M = [4, -69, -2, -16, 45]
M[0]: 4
M[2]: -2
M[4]: 45
M[1]: -69

arr =
[[ 12 -13  22  -4  30  11  -1  -9  27  -4  17 -16]
 [  7  12  22  -6  30  17  31 -10   9   2  17  -9]
 [  7  12 -14 -17  30   3   8 -10 -29 -60 -32   5]
 [  3  12  22   6   8   3  37 -10  -1  88  38 -16]
 [  3  27  22  -1  30 -50 -18 -22 -27  69  57 -28]
 [ 18 -25  22  -4  30   0 -53 -10  14   2  18 -16]]
Indices start at 0.
(0, 0): 12
(3, 9): 88
(0, 10): 17
(5, 1): -25
(0, 6): -1
(4, 2): 22
(1, 5): 17
(1, 7): -10
(4, 3): -1
(2, 9): -60
(4, 6): -18
(3, 6): 37
(5, 7): -10
(0, 5): 11
(5, 9): 2
(4, 10): 57
(2, 0): 7
(1, 4): 30
(5, 0): 18
(3, 7): -10
(5, 6): -53
(5, 8): 14
(0, 7): -9
(4, 0): 3
(1, 2): 22
(3, 0): 3
(3, 4): 8
(1, 0): 7

data = [-14 -73 -32  29   6  -1   1  -3   6  18]
data[-10] => -14
data[-3] => -3
data[-1] => 18
data[6] => 1
data[-5] => -1

grid =
4172  4195  4499  4525  4803
7568  5491  6631  5712  4893
4490  5400  5032  4534  4928
4681  5791  4790  8990  4979
4284  4861  5902  3939  3914
6309  5174  4422  3245  7461
5211  6147  5442  8439  7180
4860  4573  5783  3171  1094
2595  5753  4229  4146  3359
6624  6703  7205  6106  5312
3550  3577  2360  6650  5658
6814  6562  5524  6793  5914
5676  6153  5460  7661  7173
4392  5659  7652  4975  2444
3418  3069  3664  3490  3356
grid[0,-5] -> 4172
grid[-9,-2] -> 8439
grid[8,3] -> 4146
grid[11,-5] -> 6814
grid[3,-1] -> 4979
grid[:, -2] -> [4525, 5712, 4534, 8990, 3939, 3245, 8439, 3171, 4146, 6106, 6650, 6793, 7661, 4975, 3490]
grid[-9,-4] -> 6147
grid[5,-5] -> 6309
grid[2,1] -> 5400
grid[-3,-5] -> 5676
grid[-11] -> [4284, 4861, 5902, 3939, 3914]
grid[9,1] -> 6703
grid[7,1] -> 4573
grid[2,3] -> 4534
grid[:, 1] -> [4195, 5491, 5400, 5791, 4861, 5174, 6147, 4573, 5753, 6703, 3577, 6562, 6153, 5659, 3069]
grid[-3,4] -> 7173
grid[-5,2] -> 2360
grid[:, 4] -> [4803, 4893, 4928, 4979, 3914, 7461, 7180, 1094, 3359, 5312, 5658, 5914, 7173, 2444, 3356]
grid[1,4] -> 4893
grid[6,-5] -> 5211
grid[-14,-5] -> 7568
grid[-12,1] -> 5791
grid[-3,-4] -> 6153
grid[8] -> [2595, 5753, 4229, 4146, 3359]
grid[10,3] -> 6650
grid[0,3] -> 4525
grid[2,0] -> 4490
grid[9,0] -> 6624
grid[:, 0] -> [4172, 7568, 4490, 4681, 4284, 6309, 5211, 4860, 2595, 6624, 3550, 6814, 5676, 4392, 3418]
grid[-6,3] -> 6106
grid[-2,1] -> 5659
grid[4,4] -> 3914

m = [-0.05  0.18 -0.04 -0.05  0.01 -0.10 -0.14]
m[0] -> -0.05
m[1] -> 0.18
m[3] -> -0.05
m[6] -> -0.14

A =
[[-0.068 -0.085 -0.056 -0.066 -0.062 -0.056 -0.048 -0.054 -0.167 -0.048
  -0.052]
 [-0.039 -0.071 -0.028 -0.039 -0.062 -0.027 -0.021 -0.020 -0.105 -0.021
  -0.021]
 [-0.224 -0.194 -0.232 -0.214 -0.194 -0.234 -0.239 -0.251  0.106 -0.240
  -0.254]
 [-0.054 -0.059 -0.048 -0.057 -0.058 -0.047 -0.045 -0.040 -0.067 -0.040
  -0.042]
 [-0.274 -0.285 -0.238 -0.270 -0.275 -0.227 -0.228 -0.234  0.105 -0.227
  -0.232]
 [-0.042 -0.063 -0.029 -0.047 -0.073 -0.028 -0.023 -0.015 -0.003 -0.011
  -0.017]
 [-0.063 -0.066 -0.042 -0.061 -0.040 -0.042 -0.032 -0.034 -0.279 -0.024
  -0.026]
 [-0.255 -0.223 -0.233 -0.252 -0.206 -0.224 -0.227 -0.237 -0.022 -0.229
  -0.232]
 [-0.029 -0.054 -0.052 -0.032 -0.081 -0.059 -0.061 -0.059  0.214 -0.062
  -0.064]
 [-0.071 -0.128 -0.051 -0.078 -0.120 -0.047 -0.039 -0.040  0.061 -0.039
  -0.036]
 [-0.173 -0.093 -0.205 -0.169 -0.111 -0.207 -0.221 -0.232  0.106 -0.226
  -0.235]
 [-0.102 -0.215  0.004 -0.102 -0.185  0.019  0.039  0.051 -0.261  0.063
   0.067]
 [-0.244 -0.208 -0.240 -0.237 -0.200 -0.237 -0.243 -0.258  0.058 -0.246
  -0.251]
 [-0.201 -0.140 -0.209 -0.193 -0.131 -0.206 -0.215 -0.232 -0.044 -0.227
  -0.229]
 [ 0.080  0.195 -0.023  0.067  0.127 -0.033 -0.058 -0.042  0.170 -0.067
  -0.070]]
A[-15,-11]	-0.068
A[-9,4]	-0.040
A[-6,-6]	-0.047
A[8,-4]	-0.059
A[:, -9]	[-0.056, -0.028, -0.232, -0.048, -0.238, -0.029, -0.042, -0.233, -0.052, -0.051, -0.205, 0.004, -0.240, -0.209, -0.023]
A[-3,-2]	-0.246
A[:, 5]	[-0.056, -0.027, -0.234, -0.047, -0.227, -0.028, -0.042, -0.224, -0.059, -0.047, -0.207, 0.019, -0.237, -0.206, -0.033]
A[-14,-6]	-0.027
A[7,-10]	-0.223
A[8,5]	-0.059
A[0,-8]	-0.066
A[-1,-4]	-0.042
A[12,1]	-0.208
A[-15,-5]	-0.048
A[:, -3]	[-0.167, -0.105, 0.106, -0.067, 0.105, -0.003, -0.279, -0.022, 0.214, 0.061, 0.106, -0.261, 0.058, -0.044, 0.170]
A[2,-10]	-0.194
A[12,-9]	-0.240
A[5]	[-0.042, -0.063, -0.029, -0.047, -0.073, -0.028, -0.023, -0.015, -0.003, -0.011, -0.017]
A[5,8]	-0.003
A[:, -10]	[-0.085, -0.071, -0.194, -0.059, -0.285, -0.063, -0.066, -0.223, -0.054, -0.128, -0.093, -0.215, -0.208, -0.140, 0.195]
A[-7,-7]	-0.081
A[-8,10]	-0.232
A[-13,-3]	0.106
A[8]	[-0.029, -0.054, -0.052, -0.032, -0.081, -0.059, -0.061, -0.059, 0.214, -0.062, -0.064]
A[-6,8]	0.061
A[:, 0]	[-0.068, -0.039, -0.224, -0.054, -0.274, -0.042, -0.063, -0.255, -0.029, -0.071, -0.173, -0.102, -0.244, -0.201, 0.080]
A[6]	[-0.063, -0.066, -0.042, -0.061, -0.040, -0.042, -0.032, -0.034, -0.279, -0.024, -0.026]
A[6,5]	-0.042
A[-12,-9]	-0.048
A[11,4]	-0.185
A[-3,-1]	-0.251
A[-5,7]	-0.232
A[-10,4]	-0.073
A[13,10]	-0.229
A[-4]	[-0.102, -0.215, 0.004, -0.102, -0.185, 0.019, 0.039, 0.051, -0.261, 0.063, 0.067]
A[:, -5]	[-0.048, -0.021, -0.239, -0.045, -0.228, -0.023, -0.032, -0.227, -0.061, -0.039, -0.221, 0.039, -0.243, -0.215, -0.058]

a = array([865, 212, 754, 379, 849])
a[-5] => 865
a[3] => 379
